Each row comes from the steps of one path. Every step used is in the known rows, and no mark comes twice. Write the path behind each row, first mark first.
Known rows
t/s/h/w/v/r/p/z: [-407  137  197  195  -51  121 -252 -166  -61 -132  -62  -43  -70  -79
   11  112   70   32 -174  -62 -243 -344  179  176  -12   50   36  -73
   29  -19   38  528  -44 -255 -115  165   83  -66  -21   65   78  284
  -59  165  -80   12 -464   74 -263  164 -297   75 -308 -196   67   -3
 -213  -76]
c/t/s/y/p: [-236 -167   74  126 -165  172  -65  -70 -239  128   15  -92  -17  -31
  131 -104   92  -45 -143  -46   41  -94   51   73   25  113 -207  -79
  -68  259  -55  350   72 -120 -157  186   60   12  -95  -10    2  -92
  -50   54  -57  -89 -111   -6  268   39 -180   13 -203   35   -3   -5
 -115   56]
y/p/z/r/w/v: [ -88  235  320   87   37   99 -153   76   22   -2    9   57   94 -184
 -108 -232  313   85 -160 -123 -248 -291   25  142   14   94   11    7
   78  163  166  492  -97  -45 -118  292   98  -69    1  117  -11  179
 -112  121   94  238 -412   75 -101   63 -252  -77 -122  -95   93   23
  -55   -4]
r/h/y/c/t/e/u/q: [  34  -32   76  123  186  274   11 -141 -211  178   -6   99   11   79
  -32  -60   25  -62 -114 -163  -81 -104   -4  221  -51  155  181 -248
 -137   43  -31  285  -18  -64 -268  157   80   86 -353  -80 -123  149
  -61  223   79  -52 -132  117 -146   84 -318  172  -46   17   82  -71
   99   69]
c/t/e/w/r/h: [-148  191   30   78   85  319  -64    1 -201    2   -7  143  121   24
   46  -90   14  -49  -97  -40  -31 -202   20   66  -25   58   88 -129
  109   48  140  156    8 -167    5  167   13  -63 -314   26  -17   70
 -214  194  -48   16 -193   59 -172   12  -88  272  -23   51   84  -77
  167   78]
t/e/h/w/r/p: [-261   88   92   51   19  128  -68 -248 -206   83   26  103   66  -19
   -8   19   51 -104  -48  -74 -155 -354 -118  198 -216   11  192 -131
   77  -64  159  240  -58 -217   48  118  -46  -94 -289  -97   57   88
  -85  202  -16   62 -236   29 -293  -10 -246  140  -92   -7  -20   -6
  -28  -32]
w/v/r/h/s/c/t/e: [-232  165   23  328   12  246  -80 -106 -163  -53 -136   87   76  -47
  -59   -5   40  183 -110   35  -50  -74   50  100   44  135  -81  -92
  -69   72   34  329   22 -253 -189  124  119   50 -191   69  -21   98
  -64  233  -51   37 -180  -24 -143   37  -81  337  -28   94   54   12
   65  -70]
h/s/c/e/w/v/r/z/p/t: [-370  253  173  171   59  247  -21   15   30 -214  -58  201   -5  -95
 -199    7  202   52 -115   -5 -192 -238   67  389  -14   34 -100   39
  153  274  185  704   89 -391 -188  170  -30   29  -89  -38  -53  100
  -31  168  -59  160 -233 -152  -63  164 -117  337 -177   45  -41 -198
  -80 -111]
w/y/c/t/s/h/p/r: [-327  -70  125   93  -39  -33  -94 -155 -297 -166  -65  130 -102   -8
  105   30   71  -81 -291   -2 -143 -214  108  153   61   46   32  -70
   62  106   28  393  -83 -198 -280  126  126  -34 -220  -13   16   31
 -117  130  -11 -152 -223    5  200   69 -171  -24 -266  -99  134   62
 -115    9]
t/e/h/p: [ 133   72   66  106  -16  -39   33 -206 -167    0   44   19  -40  -21
   82  -73   25  -66  -78   69 -203  -60  -91  244  -71  128   84   44
  -32    5  156  216  -31 -185  -36   -8  165   -1 -313  -59  -14  104
 -150  176  -15  -61    6   95  -13    6 -167  122  -61   49   16   31
   38  -21]
h/z/r/p/s/y/c: [-243 -276   97   42 -143  -27  -14  111 -228    3   25   48 -115  -52
  -23 -169  154   -6 -215 -181 -178 -230   70  177   38  125   19 -123
 -105   57  -50  508   19 -200 -248   63  -90  -55  -72  -56  -21  118
   18  112  100   74 -310  -28   89  159 -212   80 -310   86  -11  -63
 -243  120]
v/r/h/w/y/c: [-373  137  100  -67  112    7 -143  -46 -228  -26  -53  133   70   -8
   33 -139    8  -65 -199 -124 -182 -361  -23  249  -28 -176  264 -184
   -1   66   39  253 -243 -190  -57  190   55 -119 -259  -12  104   75
 -125   95   56  -55 -190   75 -143   58 -320  -21 -110    6   85  -60
 -185    5]
e/u/v/r/z: [ -86  371  201  180  302   76 -143    1 -107 -132   35 -193    5 -125
 -138  -62   73 -146 -188  -52  -95 -484   57   77  -15   12  252 -161
   28  174  122  257  -76 -247 -130  128   23  -57  -55   21    9   89
   -4   20    8 -102 -152   66  -30  101 -248   91  -21   10  -35  -85
 -100   76]
q/r/z/p/t/s/h/w/y: [-398   91   78   18   45   23 -172   -8 -135 -107 -154  171 -181   59
   -3   27  170  -63 -118  186 -204 -424   52  156  -40 -129  -63  -31
  112   18  109  544  -31 -237   50   83 -206 -116  -96   21   26  143
  -92  210 -101  -63 -184  -34  -94  141 -214  -36  -57  -58  108 -106
 -213 -130]
z/p/h/y/c/t/s: [-267 -264  119   29   -6   48   77 -248 -177   -3  -76  175 -133  110
   46   31  125   46 -118   18  -50  -97   24  104   32  157 -141   46
   30   58  -12  468   -8 -125 -144  147  -14   51 -211   14  -79   67
  -45  314 -183  -20  -97  -24  176   78 -185   86 -191 -150   14    6
  -71   13]
u/e/r/p/z: [-142 -141   29   24   -4  -23  -55   -2 -114  -52   31  202  -14  -95
  -39  164  113  -82 -191 -142 -264 -316  186  218   69   27  130   43
   14  162  164  307  -44 -118 -185  177  -96  -41  -55  -22  -33  141
 -109   58   81  -51 -365   89 -150  116 -210  261 -266 -199   15  -24
  -28   70]
z/p/t/s: [-152 -137   70  102 -125   93   -9  -81  -41   19  -75  119 -153   43
   13  -61  130   56  -87   90  -62  -84   58   99    2  -45 -144   30
   72  119  -56  341   40  -81  -48   96   15   67   -5  124 -114   61
  -28  232 -155   37 -166   32   96   -8 -129  -17 -135  -21  -56  -13
  -42    6]
z/r/p/h/y/c: [-219 -218  118  -41   66  -44  -39 -162 -177  -70    3  186  -97   80
  -41  -68   57   79 -137 -183 -181 -255  -72  113    3  158   99  -48
   54   89   67  459 -151 -175 -176  180  -61  -97 -230  -27  -16  195
  -50  152  -24   25 -209   39  -49   97 -289  128 -260 -148   24   -9
 -125  140]
t/e/u/v/r/h/y/c: [-126  216  107  101  243  179  -21 -133 -239  132  -47  -27   32   64
   58 -109   -8 -144 -221 -233 -193 -269   23  200  -44   -9  304 -150
 -162   35   58  308 -142 -179 -214  190   62  -52 -359   40  -60  221
   25  221  -60 -126 -140  139 -295   64 -243  178  -55  -44   24  -57
   75  144]
w/v/r/h/z/p/t/s/c/e: [-472  -38  201  298  -24  196   78   33  -95 -150 -231  131  -94  -61
  -86    6  244  143 -156  -69  -33 -187   64  237   46  -48 -203   30
   48   56  -99  628   84 -329 -137   65  148    7  -60   90  -80  132
  -55  247  -23  145 -401  -84 -138  201 -178  321 -155   86  -58  -40
   11  -20]
t/s/c/e/w/v/r/h/p: [-476  273  213  287   32  252  -40   59 -188 -156  -28  -85   -4  -69
   20  -29   52    7 -174  -85  -91 -165   25  280   -7  126   33   17
  133  172   74  574   18 -455 -123  113  244  -74 -272   11   22  160
 -177  148   63  -70 -202   32 -162  197 -198  347 -203   97  -12    5
   -6   31]
u/v/r/w: [-157  426  226  101   79   34 -166   32 -228  -64   14 -134  157  -63
  -88 -104   78   46 -240 -174 -124 -342   30   19  -11  -79  265  -43
   75  150  -82  113 -190 -136  -72  268   27  -81  -32  -12    9   49
  -62   75   51   66 -215  121  -40  -50 -246   -6  -53   17  -59    5
  -36   40]
h/s/y/p/t/e/u/v/r/w: [-225  350  206  161    3  235 -114  -16 -219  221    4 -113   93  -69
  -31 -100  155  -71 -194 -196 -220 -282  158  244  -83  -40  127 -121
 -103  232   87  433   34 -203 -235  331   60  -80  -18   30  -21   79
  -27  108  -25  116 -290   97 -189  -19 -186   26 -162   50  -11  -71
  -36   16]
e/u/q/r/z/p/h/y/c: [-190  -20  178    6  288   76  -16  -36 -137  -10   68  200  -66  -34
  -88   32  181 -120 -151 -118 -178 -327  -37  219  -94  197  193  -81
   15  107   64  507 -174 -140 -236  146 -140  -31 -240  -95  -98  166
  -18  265   -9   -1  -37  -32  -87  160 -354   41  -96 -161    6 -173
 -166  108]
v/r/z/p/h: [-123   41  185   72  137  -27   -5  -49  -14 -298  -41  100  -87  -77
 -100   33  157   78 -121  103  -34 -399   65   30   -8  105  100   11
  107  151   33  334 -130 -203  -52   87  -26  -92  -26   88   18  134
  -84  154  -78  113 -145  -48  101  102 -242   79 -159  -93  -88  -74
 -206   47]
p/s/y/c/t/e/u: [  37  -69   -2  220  179  189  -87 -101 -192  106  -61   58  -29    6
   48  -81   65 -321 -108   30 -199  -65   36  167   51  158  -36 -150
 -190   44   35  319  211 -173 -343   11    3   23 -259  -33  -82  -28
   65  151   48  -73  -75  -10  103  104 -133   65 -194   13   42 -136
  -51   66]
q/r/h/y/p/t/s/c: [-488 -103   32  132    2  204 -181  -12 -244   56  -35  134  -56  -11
   -4  -59  109  113 -147 -130  -90  -83   31   43   57   36  -97  -12
   30  228  -69  406   -6 -232 -172  202  152  -43  -95   96 -161  108
  -94  243 -142  -45 -175   28  -84   55 -216  227  -54   28   -7  -50
   20   72]
c/e/w/v/r/z/p/h/s: [-382  240  255  105  104  163   84    3   40 -147  -45  118   -7  -97
 -229   99  186  111  -99   92 -150 -273   31  368  -52  221   31   63
  158  160  256  689  -21 -317 -170  128  -78  -65  -81   27   99  143
  -68  140  -48  128 -145 -100 -177  160 -157  283 -228  -83   43 -146
 -175  -62]
u/v/r/w/y/h/z: [-182  362  375 -196   73  -82  -49  108 -234    5 -120   72   19 -103
  -77 -181  218  139 -261 -123 -186 -328    4  135   -2  -89  170 -111
  -49  -47    4  279 -193  -80   20  174   63 -109  -18  -26   53  153
 -169   54    1  -31 -345  133 -187   -9 -367   25  -26  113   35   13
 -120  -85]
c/t/s/h/y: [-166  -72   49   69   29   38 -119 -203 -292  -24 -146  -41 -164  180
   58   51  -64  101 -147   29 -119  -94   11   43   93  126 -133  -44
    8  -52  -43  306   19 -175 -132   69   -5   -8 -194  -45  -12   91
  -42  115 -123 -216  -67   73   16   94 -183  207 -159 -132   83  -30
   30  -25]
r/h/s/c/t/e/w: [-173   99  -36  132   49  280   -4  -73 -153   97   62  156   15   93
  -24   13   -1  142  -52   -6 -147   86   14  203   20  186   55  -24
  -40  204  136  291  122 -237 -127  103   27   76 -214  -44  -74  126
  -94  181  -33   -8  -10   -9  -20   71  -75  435  -49  177   55 -104
  149  -27]
s/c/t/e/u/v/r/w/y: [-144  376  181  199  366   76 -203  -77 -273 -112  -91   79   85   -4
  -51   11   92 -106 -147  -51 -203 -363  -81   99  -18 -157  138 -146
  -15   54   -4  246   22 -213 -127  207   19 -126 -173  -59  -72   91
    9   93  126  -43 -218   67 -102   60 -242   93   -4   18   37  -22
   33  -59]
u/e/w/v: [ -89  352  159  116   85  256 -104  142   34  -72   54  -24   11   16
  -44  -49  -14 -112 -162  -18 -264 -122  -76  248    0  134  111   78
   83  101  180  291 -103  -71 -201  192  -95   41 -136  -21    7   -8
 -101  -44  101  -98   16   90 -201   27 -100  136 -142  -30  104 -131
    3  -86]
z/p/h/t/s: [-322 -229  160  133  -49  -37   34 -124 -126   57  -70    9 -290   68
  -32   72  151  122  -84  107  -16   10   10    6  -82  148 -125   84
   54  -39  -66  410  -28  -95 -134   -3   54   -1   38  144  -43  158
  -53  177  -97   84  -35   12  -15  -14 -152   79 -243  -28  -30   27
 -115   17]
t/s/c/e: [-334 -140   32  268  137   72  -39  -88 -224  -15  -78   24  -43   22
  -78   31   67   27  -94  -59  -25  -20 -148  172   51   22 -129   55
   -9  232 -150  273   82 -281 -183  -41   -1    2 -158  -35  -48  -43
   78   60   88  -44  -65  -77  133  124 -229  266 -143   70  -36   10
   10   75]
z/r/h/w/y/c/e/u: [-307    9  155   52  330   44   18   15 -135   86 -129  146    1   -4
  -65 -139  135 -281  -88  -92 -259 -365 -112  396  -13  -91  157 -160
   56   83  259  503    8 -265 -129   73  -27 -134 -295  -54   72  127
  -58   73  215  -43 -213   20 -171  225 -292  113 -125    1  106 -151
  -57  136]
r/w/y/c/t/s/h/z/p: [-281 -139  225  -73   18  -16   97 -101 -263   46  -95  149 -173   65
  113   51  292  175 -162 -120 -173 -255   50  217  -39   -1  -98    8
  -49 -104    9  563  -48  -84  -28  101  -49   22 -113  -21   33  111
  -59  256  -30   87 -256  -52  133  196 -239   29 -146   22   56   37
  -37  -74]
w/y/c/e/r: [-237  -60   27  -20  201  -18   49   -8 -282   49 -165  285  114  -48
   36    9  122 -202 -175  -90 -131 -290  -93  315   50 -176   59  -20
  -74  116  123  393  -43 -190 -156  101 -129 -119 -367  -73   33 -105
    9  -38  135 -135 -149    9  -55  129 -204  129 -151  -88   65  -70
    4  118]
h/z/r/p/t/s/y/c/e/w: [-413 -201  103   74 -156  247  119   29 -172   23    6  129 -144   68
   79 -139  139  -71 -119 -252 -142 -158  -14  356  -32   44 -140  -21
   16  203   83  732  247 -332 -186  130  -61   -1 -157 -128  -66  124
  -61   89    7   47 -337  -74  -47  274 -173  206 -323   84   15 -133
  -33  107]
y/p/t/e/w/v/r/h/s: [-323  321  132   98 -102  417  -44   -6  -26  121  -16   76   95 -102
  -41 -126   83  165 -130  -76 -174 -112  131  295  -50   99   88  -96
  -29  163  247  530  -25 -175 -207  296  247   -4 -113  192   52  166
 -167  168 -163   98 -259  106 -411   -5 -118  218 -120   76  116  -70
   22  -45]
p/s/y/h/t/e/w/r/z: [-277  252  153  -25   94  269  -92  105 -243   67  -48   13  -56  -61
  -75 -188  127 -163 -151  -13  -65 -215   43  121 -131  246   -7 -112
  -53   84  123  406  121 -298 -194    5 -100 -125 -207    5  -31  147
 -107   66  -52    8 -149  -64 -192   38 -171  269 -166  136   47 -129
 -108  -25]
r/h/s/c/e/t: [-387 -111   51  174  182   61   41   34 -310   94  -49   75   20  -69
 -179   70   70  169  -45  -83  -99   -5  -25  300   76   93 -108   28
  -26  210   18  342  -11 -285 -190   11  -51  -60 -240  -55   25   57
 -102   24  129   83   70  -72  -49   78  -84  483 -130  146    5  -79
  100   96]
w/r/h/y: [-196   65   81  -38   89   31 -137   -5 -296   32  -64   93   11   69
  -81  -93  -20   68 -176  -97  -88 -284  -28   75   -9    2  138 -170
  171  -30    8  120 -182 -168   10  118  -14 -162 -260  -10  -10  124
 -164  155   16  -86 -219  120 -285  -12 -220  246  -70 -107   45  -45
   42   89]
c/t/e/r/h: [ -33  -14  -50  109   19  181   74  -13 -209   97 -166  178   74   12
   64  -20   87   14 -114   50   16 -196  142    0   95   50   68  -67
  -79   73  112  231   45 -142  -45  123   22  -26 -273   94  -65   53
 -154  165  -22  -60 -203   85  -82   54  -70  280   -1   34    8  -20
  196  105]
v/r/h/p: [-141  127  113  102  -67  -42 -104   12 -237 -166   21  -65   -5  -95
   38 -108   13   65 -208  -43  -95 -250  113  107   25   44  163 -106
  140  104   49  209 -179 -269  -13  102  257  -83 -194   10   90  132
 -274  150   38  -64 -205  131  -56   46 -241  152 -155   53  -47   51
  -92   98]
u/v/r/p/s/c/t/e/h: [-171  163   82  263   87  175  -29 -189 -181 -205  -68   28  164 -100
 -108   81   22  -83 -137  -24 -138 -195   27   95   31  134  103   -6
 -112    3   15  311   84 -238 -276  182   96   -8 -187   -6 -123  137
   45  237 -123   24 -188   24   24    5 -104  368  -55   92  -28  -65
   28  -37]
c/t/s/y/p/h/z/r: [-221 -326  213  112 -194  -54  106   63 -129  -69  -68   25 -239  -32
   35 -149  239  106 -135   61  -23 -199   69   36   98  130 -224  -39
  -31   67   70  560  133 -154  -97  128   71  -42   84   37  -29  114
 -159   79  -57   76 -289   15  140  157 -169   40 -200   19   51  -48
 -153   54]

Which path is each row?
[-261   94  -50  120  163  188 -234  -13 -231 -192    7  348   33  -22
  -37   47   67  -88  -89   99 -246 -148 -142   86    1   48   23  -77
   56   51   29  377  145 -214 -173  103  -80 -109 -258  -97  -85  105
   -2  200   47 -111 -130  -26 -138   98 -186  230  -86   42   81  -89
  -70  -66] => q/r/p/s/c/t/e/w/y
[-422  -29  271 -124   42   32   84   87 -200  115 -203  348 -140  -15
   -1   -3  336  154 -132  -54 -157 -211   55  200   11  -98  -82   43
  -81   72    8  590   79 -206   -3  139  -11  -43   -3   64 -181  147
  -82  160  -60   49 -334   -5  -22  123 -245  160  -86  107  -77  -45
   13  -94] => e/r/w/y/h/z/p/t/s/c
[-355  188  285  198 -135  320 -122    4 -158   91  -59   -9  103  -97
  -34 -121  230    1 -230  -74    2 -234   89   17  -16  194  -55  -73
   92  247  -64  445   16 -114 -282  313  110  -30   -8   62  -70  -68
  -74  116   63   70 -351  -43   84   13 -150 -110 -198  -71   18   22
  -59  -58] => c/t/s/y/p/r/w/v
[-322 -236  152  101  103   36  121  -81 -337  104  -92  -57 -215    1
  102   37  149   99 -132 -165 -145  -80   -8  279   34   49 -169   43
 -223  -74   -8  499   20 -186 -190  -55   20   25 -219  -21   81   45
  -63   23  -10   23  -46  -27  -39  212 -186  175 -198   77   92  -13
   49   60] => y/c/e/t/s/h/z
[-453   75  305  -57   28   39  -10   23 -191  -69 -180  244 -130  -60
   -5  -78  258  204 -149  -95 -148 -226    3  174  -25 -121  -97  -19
  -24   70 -108  479   18 -234  -36  148  128  -41   43   58 -123  183
  -91  201 -101   87 -350  -28  -42  105 -315   92 -100  110  -88  -23
  -84 -117] => v/r/w/y/h/z/p/t/s/c
[-553 -212  166  152  204  109   84  -83 -249   68  -96   57 -147  -92
 -137  127  307   29 -110  -86   59 -258   61  133   -8  190  -91   81
  -76  278  142  701  131 -369 -273   56   90  -91 -108   91  -29   29
  -51  -13   28   59 -179 -104   20  220 -249  380 -217   54  -20   10
  -30   67] => y/p/h/t/s/c/e/r/z
[-225  -96  139  -78  137  -44  -43 -190 -110 -138  -44  312  -60   44
  -92   -3  230  -60 -107   84 -120 -366   58  191   21   62   -6  -48
   99  129  171  505  -86 -184  -32  153 -115  -30 -236  -84   41    7
 -150  224   -6   76 -179  -98  270  113 -256   35 -149  -41   88  -53
 -245 -116] => r/z/p/h/w/y/c/t
[-354 -201  117  308  220  161  -43  -76 -108  -41 -100   93 -129  -20
 -107   19  138 -124   -9 -109 -154 -208  -88  216   15   29 -136  -70
   98  192   94  581  263 -356 -241   51   47  -32  -82   -2 -104  119
   56   87   89   10 -289  -47  -29  239 -225  269 -227   30  -61  -83
   30  162] => z/r/p/t/s/c/e/u
[-370  -13   83  -23   72  137 -134  -50 -130   19   20  301   19  -26
 -144  -26  133   34 -105  -98 -274  -33  -56  440   45  -87  -88  -21
   54  313  173  538   69 -218 -225  212   89  -52 -127  -64    5  -23
  -75  -12   26   47 -181   -2  -19   41 -222  259 -231   86  130 -129
  -70  -71] => h/s/c/e/w/y/p/t
[-355   -9  136  291  259  194   63   81 -128  -23   11   61  -50 -143
 -108   97  271 -117  -81  -27  -14 -298  -99  226 -131  106  -13  -15
   43  254  -37  530   61 -262 -184    5 -167   34 -120  -84 -122  113
  111  266   80    6  -47 -173   37  259 -300  180   17   44 -117 -121
  -72  111] => t/s/c/e/u/q/r/z/p
[-138  -34   25  253  138  247 -105 -164 -247  -19  -58   38   19  -79
   84  -20   41 -296 -121  -78 -168 -243   63  145  -23  139   22 -236
 -143   40   24  402  200 -263 -371   94   78  -27 -261  -46  -26   45
   61  181   15  -68 -225  -24  -36  156 -203  107 -271  -20  -45 -100
 -109   96] => v/r/p/s/y/c/t/e/u
[-563 -260   86  126  140  142   26 -155 -381   51  -67  143  -74  -35
    9  100  112  -12  -55 -122  -76 -174 -121  150  -45  163 -179   65
   28   78  -20  568    6 -252 -242   97  -89 -126 -360  -36   -3   90
  -81  203  -72  -26  -27  -62 -246  145 -208  188 -217 -162   21   12
  -21  152] => q/r/p/h/y/c/e/t/s
[  43   74   78  -55   50   66   -7  -40  -66  -88  -87  304 -242  164
  119   -7  112   40 -101  106 -324 -141  -40  275  -38 -160    5  -14
  -61 -119   94  447   61  -84   16   44  -85  -42 -162  -15  -44  217
  -67  114  -56   -4 -162   66 -188  111 -158   99 -137   35  120 -144
   15 -138] => s/h/z/p/t/e/w/y
[-525 -125  138  109 -146  205  -79   45 -347  263   -4 -160  -57  -50
  101  -97  107  -18 -175 -192   89 -171   83   70 -120   85 -119 -134
  -20  119  -33  393  -52 -165 -152  158   84 -122  -92  112   38   50
 -122   62  -25   15 -201   26 -106  -13 -163  132 -239   83   21   17
  -79  135] => w/r/h/t/s/y/p
[-321 -115  -12   33   38   91 -220 -145 -361 -124  -64  166   52  -21
    3   52   62  -45 -218 -135 -229 -182   88   49  112  225  -69  -70
   43  -32   36  449  -50 -184 -312  175  -46  -27 -304 -132   24   32
  -54  279  -94  -96 -186  -33   38   93 -204  211 -215 -108   73  -64
 -116   60] => q/r/p/s/h/y/c/t
[-146  369  200  129  149   96 -176 -108  -86  -10  -69   22    8  -58
    6 -122  115 -291 -193   31 -296 -382   43  241  -60 -305  232 -187
  -81   61  174  395  -27 -148 -110  287  135  -98 -138   23   22  105
  -24   81  -55  -47 -258  194 -300  -41 -282  -92  -81    2   52 -105
 -130  -82] => h/w/y/p/t/e/u/v/r
[-232  140  111  333  259  142 -189  -47 -165 -105    3  -49   -3  -89
 -153   86   73 -108 -175  -68 -226 -226   34   86    6   63  244 -109
 -125   78  -77  351   65 -274 -314   88   45  -62  -91   45  -95  178
  184  146   54   -7 -209   57  -97   59 -244  284 -174  104 -105  -38
  -94   62] => t/e/u/v/r/p/s/c
[-505  172  239  121  230  133   31  -23 -399   51 -101  -59   86  -81
  -11  -50  119  -62 -159 -198  -69 -333  -96  258  -54 -153  -19   17
  -66  129  -62  449  -54 -206 -199  221  -49 -139 -292   27   24   48
  -26   54   43   22  -98   30 -160   77 -194   29  -99  -15   72   59
   29   63] => u/v/r/w/y/c/e/t/s
[-368 -307  142   29  -44   -1   23 -111 -260  -83  -85  104 -204   20
   85   -4  160  166 -126 -152 -118 -356   -5  123    4   57 -137 -134
  -16  -81  108  648   25 -171  -96  121  -20  -27 -118   -6   71  207
  -68  141  -20  -28 -396   -3   -1  247 -244  126 -210   25  118   88
  -82   55] => w/y/c/t/s/h/z/r/p
[-273   73  178  251  427   69  -22   15 -106 -215  -93   52  -24 -184
 -203   56  211 -214 -118   -2 -199 -346  -32  275   17   50   85  -65
   33  174   59  481  148 -389 -306  -37   45  -71 -116  -45  -31   81
  130  124  137   28 -148 -133   44  271 -290  301 -169   19 -146 -191
 -125   80] => v/r/z/p/s/c/e/u
[ -63 -234  -31   -4    3   38  -32 -303 -237   49  -32  377   -5   -5
   76   84  154  -53 -160 -151 -230 -225  152  199   42   57    9  -60
  -95   79  147  454   73 -168 -171  182   -9   -7 -335  -95 -107  197
  -52  278  -59  -44 -422   40 -131  149 -241  251 -226 -236   33   17
   44   37] => h/y/c/t/e/r/p/z
